Each row has a class, written after it.
[-105  -40  254 -352   32 -723  -57  -12  202  265  121  262  500  -69
  -39 -187  306 -581  501   29 -223   38  103  -87  -71  286  126  201
  -32  325  -14  -46] => K
[ 459 -159   43   49  235  161 -192 -277 -376 -240  165  -84  389  190
  -32  -42 -232  215   17   97  -82  125   92  221  295 -167  319 -119
   36  156 -203 -179] => B
[-203  -13  263  -95  124 -441  233  238  166  -30   74 -118  224 -175
   17 -179   59 -257  357  164 -155  -15  -13 -249 -119  139  -84   81
 -202 -150  -94  -62] => V
[ 267 -240  325  476 -132   31  -38  -41 -494   45  119 -445  231  127
  -66 -355  -14 -326 -136  281  180 -308   90  735   99  -86 -109  391
 -389 -484  160 -253] => H
[ -74    7   64  562  -12  586  106 -172 -729 -241 -192   -2  147 -225
 -219  -99  195  616   29 -114  -58  268 -228  -72  195 -403  232 -558
  204 -120  169  -11] => H
[   1   35  464  -58 -106 -126   29  -67 -344   56 -327   36  106  -52
   -8   96   67 -672  476   -6 -236    3 -145 -214  176   13 -193  -88
  -90  433  361  -20] => V
[ 185  196  143  694  257  107  257   69 -342 -233 -214 -344   21  -36
 -302   18 -178  302  -71   40   77  195 -122   13  453  151   -1   84
   92   -3  102  -24] => R
[ 376  112   24  446   11  268  145 -253 -477 -386 -460 -280  166  256
   -1 -351 -146 -150 -366  -73 -233  -11   87   94  432 -313 -328 -438
   84 -130 -225  -87] => D
[ 244   83   51 -198  299  217  -90 -233    5  -84 -109  119  169  119
  292 -165   68  144  128  159  -70 -125  167  103   91   51   99 -209
 -145  133  -31  -82] => M
[-173  281   -6 -155  192  335 -272  156 -223 -131   20  114 -577 -182
  181 -107  -43  168   -4 -165   65  317 -153   19 -428  -58   10   -8
  -23 -245   67   51] => V
[ 223 -111 -127    4  -68  295 -262 -180  132  -11  395  355  192 -178
   79 -194   90  257  -50  155  315   23 -123  -10 -352  -32  301 -113
 -347  -81 -217  -32] => D
[ 565   98  142 -262   88  162 -288   44 -417  137  -78 -145   73   70
  -25  -34 -120  375  -53   22 -169  115   84  210 -342   39  247  170
  -24 -191  -22 -106] => H
[-179 -493  272  452 -584 -151  -33  139 -334  -71  114 -130  236 -418
 -239   74  215 -101   -3   82  162   44  122  -69 -208 -229  171  -23
  129 -459   64   31] => Z
[ 150  -70  268   77 -120 -447  172  240    9   -5  -28 -414  213  288
 -164 -104 -249 -479  220  276 -271   37  223  132  -38  -10  -41  230
   19   60 -143   68] => Y
[ 323  220  -32   33  -64 -112  415  168   17   -3 -319 -238   58  -60
  121  -26  -85  325  -47   43  -25  -22  233  225   69  203  210  266
  275  341  -90  260] => R
[ 528  120  113 -287  172   22 -138   91 -304  -95 -347  -94  206 -324
 -101  -53 -130 -402  156 -240 -348   77  188  -63  -33   86 -209  -71
  -71 -251  -21 -115] => M
[ -24  143  457  386   89  201 -458  162  -10 -186   12  131 -276  331
  143  -62 -160 -351 -594  -86  367    9  -94  224  221  197   30   27
 -138  163  -13 -189] => R
[ 141  -20   84 -372 -274  113  330  343  233   12 -317 -159  -14 -468
 -114  169  -89 -101  331 -199 -231   97  350   74 -113  130  290  363
  327  395   76  471] => H
[ 419  -21  473   68   30 -605   51  -91  -75   53 -134 -191  487   30
  -51 -173  135 -597   76   87 -311  134  148  -44  -32  234  -47  352
 -403  -88  -95  -78] => A
[  31 -238  157   60 -175   95  -15 -205   41  -98  336 -169 -258 -222
  209 -130  -57  -33 -149  111  360    9 -149  171 -132   83  304  631
 -368 -218   86   30] => R
[  58  117  -66 -216   31  380  269  233  111  131 -245 -220 -146   27
  230   42 -184   -6   -8  -65 -259  -39  246  328  -35 -103  -97   59
   81  307  -75  204] => Y
[  33   22  102  380  370  304 -268 -344 -727 -315 -127  299  141  -56
 -235 -129  460  353  -82 -284   64  330  -29 -179  241 -122  142 -714
  151  -47  143 -191] => R
[-213  -81   14 -244 -307  -80  -35  390 -142   -2  185   22 -152  158
  -86  -85 -122  218 -146 -138  219  114 -258 -173 -361   -6  559 -153
  115  -96 -243  -67] => B
[ 113 -232  742  459 -253   14  132  259  181   40  123  -77  596  134
 -161  127  126  -11 -340  279   36  -97  216   95  -18  -72  391   -9
 -206  210   53 -201] => Y
[ 138  306 -270  -90 -104  346  286  153  214 -120 -383  -70  -54 -122
 -207  331 -406  296   61  -41 -201 -133   68  107  250  -97   97   41
  531  362  112  261] => D
[ -94   51  286 -544  328  150 -170  429 -105  124  -30   79  188  131
  314   75  -77  166   91  -65  -24  -25  446  159 -220  139  208 -414
  156   53 -171 -260] => M
[ 278  404  287   -1  207 -578 -205 -221 -224  -78  110  204  -21   14
 -196 -258  354   76  242  102  -78  489 -226 -384   -3  103  508   83
  102  116  158 -307] => M
[ 276   79  228 -104  193   98   19  -37 -394 -335 -301 -245 -101  155
  -58 -147   17 -378  -22 -167  -51  173  200  109   70  154    0  -31
 -242 -112  183 -151] => B
[ 195  232   67   78  -34 -140  237  152  514 -214 -273 -128 -135  105
  172 -249 -123 -270   79  256   18   51  386  119   76  169  158  123
  114  220 -209  356] => M
[-100  -61  322  203   95  290  -25  174 -448  -39 -218  -74  151  193
 -103  -20  -15  456 -196  -14 -311   17  -88 -205   23 -178   26 -397
  204   88  -35 -112] => Z
[-291  183  266  110 -139  -82  374  119  200  199    1    7  -83  410
  462 -296   91  206 -472  328  184 -190    7    3 -397 -131   26 -272
 -168    4 -108    3] => A
[ -28   27  156  322  117  604   41  132 -686 -142 -530 -314 -153  -11
 -110  123  -48  100 -112 -348  -22  209  229  234  371 -103  -25 -364
  352 -189   10  -84] => A
[ 176   21  104   67 -187 -317  352   76  503  464 -264 -275  305   52
  151 -269  126 -389  120  274 -409 -156  313   97  103  123  -98  375
   61  180 -339  142] => R
[-535 -316  193  155 -554 -338  167   57  295  -97  209   94  160  274
   99 -338  169  -59 -348  147  288 -129   43 -348 -386 -112  146 -328
   45 -250 -299   63] => K
[  76   48  358  181  388   51 -303   13 -783 -130  -46  -35  453 -134
 -273  -76  155  150  434 -114 -349  399    9  -18  164  -24  120 -255
  145  -98   79 -361] => H
[ 166  539   29  -44  126  -94  533  137  207  218 -635 -122 -340  154
    4  122  -72 -175   93   59 -227  189   63 -308  254   93  -49 -287
  252  522  116  298] => R
[ 547  297 -263 -110   75  133  400  118 -165  234 -307 -192 -101  105
 -129   37 -249  750   29  229 -150 -115 -219 -235 -218   23   45 -131
   60  176   56  156] => B
[  87   42  259  441  233 -425 -243  -44  -77 -174  316   60  441  147
 -114 -177 -209 -224 -119  273  311  -57  -96  301  190   83   29   53
 -143 -120  -71 -252] => Y
[ -65 -103   69  740 -175  -81 -343  -14 -130 -283   63 -100   73  290
 -144  134   82   97 -385   62  170  -29   18  259  139  -27  -93  123
  -40 -322   12  -55] => Y
[ 220 -209  299  211 -120 -185 -123  122   38  -88 -144  -46  623  261
 -358   57  127 -260  -36   44 -134 -106  447  347  298  183  215  191
  177  340  -78   -7] => Z
[ 458  146  126  111  409   75  105 -327 -436   28 -218  -42  220  -53
   22 -379  507  187   66  -10 -295  242  -94  -37  234  -84  212 -309
 -400 -139   -4 -162] => H
[  54 -196   90 -100  -23 -615 -264 -118 -242   24  244  -88   53   51
   98   96   94 -130  127   71  215   27  103  119 -117  165   54  271
  -47 -200   24  -92] => Y
[ 579  -30  173  174   89   78  139  -35 -753   -4   38 -248  221 -152
  -68 -189 -446 -302   90  141   86  111 -103  328  119 -259   91 -181
 -158  -25  -21  -39] => R
[  79 -175  517  264 -101  172 -233  142 -175 -234   97  289  492  141
 -209 -142  -67  304 -150  237  155 -171  245  157 -100 -252  436 -421
  469  337  -76  -32] => V
[  17 -119  241   29 -143  160  208  212 -560  -96   11 -526  155  227
 -219 -229   28  210 -107 -107 -227  300  129   51 -275  -93  267   79
  -35 -428 -156 -309] => R
[ -53 -150  371  899  277  404  150 -263 -539 -196  -24    4  227  -26
 -509 -230  264  152   85  135   15  345   85  -91  381 -352  112 -572
  221  128  238   -5] => R
[  93  -52  138  350 -489   96  265  173   46   24 -281 -188  268  321
  -80 -123   71  102 -224  -12 -328  110  238   21  119 -268  194 -185
  384  384 -366  250] => H
[ 259  197 -248   41  329  397 -287 -444 -556 -438 -198  153  -27 -263
  199  -35  135  283  -31 -335  -94  113   19   41  324 -113 -280 -300
  145   10   66 -197] => D
[ 160  -91  200  -26  -88  -98 -188   93 -150 -351  -63 -144  207  -48
 -500   52 -157 -363  186   63 -352   77  142 -206  144 -186   60  -97
  288 -144   34 -208] => Z
[ 246  -87  284   45  171 -515  -71 -223 -394   23   -6   16  492 -138
  175 -117  274 -270   77 -136 -281  216  -39  -98  200   43   49  -16
 -240   54 -109 -189] => B
[ 222 -193  236  172  164 -224  -79 -157   57   12  198  -27  369  316
  332  -99   88  274  -20  410 -151  -14  269   49  117 -113  220 -141
    0  280 -303  -55] => B
[ 435  469 -229   81  399  549  154 -142 -358  -99 -417   33 -192 -282
 -124  123  101  611    1 -144 -223   92 -300 -343  106   20 -268 -332
 -173  -18  377 -114] => K
[-257   38 -141  250 -437  412  284  216  166   75 -231  -99  -78   86
   98 -207  -36 -160  -22   52 -167   64  140   20 -186 -315 -152 -326
  146   12 -302  272] => D
[ 264   69  206  195  372  342   19 -282 -682 -463 -192 -212   17  -15
 -272 -285   34 -149 -125 -321  -36  318  -23   77  294  -48 -101 -159
 -237 -239  220 -191] => H
[ 375  445 -129  -30 -126  153  184  149 -232  100 -475 -267  -83   56
   63 -159 -442 -171  314  143 -284   43  -18  222   76  -43 -116   55
  305  256 -122  104] => D
[ 187 -179  308 -412  -22 -368 -152  187 -264    7 -239   40  219   29
  -39  -58  235 -555   88 -354 -325    5   83 -146  -27  238  133  -86
 -201  105 -118    5] => R
[ 134  162  100   82    1 -310   43   33  -29 -125   26  -75   35  -61
  555 -332 -278   -3 -205  176   45  -31  -93  131 -135  -36   -3   89
 -151 -189 -308  103] => M
[ -74 -335  107    6 -118 -214 -209  247 -517 -204   75  -66  172   88
 -281  -28   28   14 -197 -338    6   31  -71  -85 -322   88   32  -66
 -152 -408  -57  -25] => B
[ 337 -322   13  401 -519  -61 -103 -423 -254 -155  224  -98  148   63
  106 -127  107  257 -394  199  380 -138  -20  124  -62 -233  253  137
 -122 -358  -69  -45] => M
[  54  -95  234  402 -323 -243  359   21   51   81 -142 -173  199  426
 -345 -121  -67  -99 -158  202   47 -235  175  243  422 -124  257  134
  557  604   76  134] => B
[ 135 -212  256  259 -210 -123   30  -47 -725  -17    0 -150  298 -123
  167 -182  102  202  -71   48   35  154  102  185 -228 -251  238 -195
   32 -321 -131   -5] => D
[   1  214    0  678  244  174  287  -87 -239  -58 -234  -43  182  -77
  -96 -354  -58  549 -328  100 -192   51  -42 -131  132 -414 -248 -512
  369 -254 -118  100] => M
[ 195  125  513  -79  247 -156 -106  -31 -416 -101  130  -40  222 -224
  -91 -143  251 -308  447   71 -111  292  -50 -101  -86  160  115  129
 -329   91  324 -504] => Y
[ 135  207   -3  243  117  289 -259 -273 -277 -278 -108  499 -105 -189
 -201   18  507  494 -151 -249  207  158 -367 -314   55  116  307 -272
 -102  232  403  -97] => B
[  99  -54  271 -142 -256 -186  -54  130 -119 -134  267  274  333   44
 -156  -10  -85  246  -12  277  346 -367 -117   32 -155  -55  548 -210
  155  233  212 -232] => K
[ 161  282 -140 -342 -139  183  444  333   70   64 -391  -85 -254 -274
  110   93 -292    2  454  212  -90  -49  106 -232 -279 -142  -95 -412
  254  233   22  348] => V
[ 224  245  145 -442  186 -103 -174  141    5  -13   11  215 -277    8
   18  -46  -31 -341   43 -113   80  228  -83 -169 -298  218  181  -66
 -266  202  135  -38] => B
[ -89  -35 -102  181 -396  402   16  270 -237 -154   77 -306 -124  -89
   58  101 -382  423 -342   59  160    1  339  490 -296 -330   24  188
  550 -219  -55   30] => Z
[-408 -208  253  -30 -334  280 -234  443  270   -9   26   45  135  -40
 -115  118  101  -89 -150 -134  -18   42  562    3 -304  -52   96 -187
  445 -233 -169 -166] => K
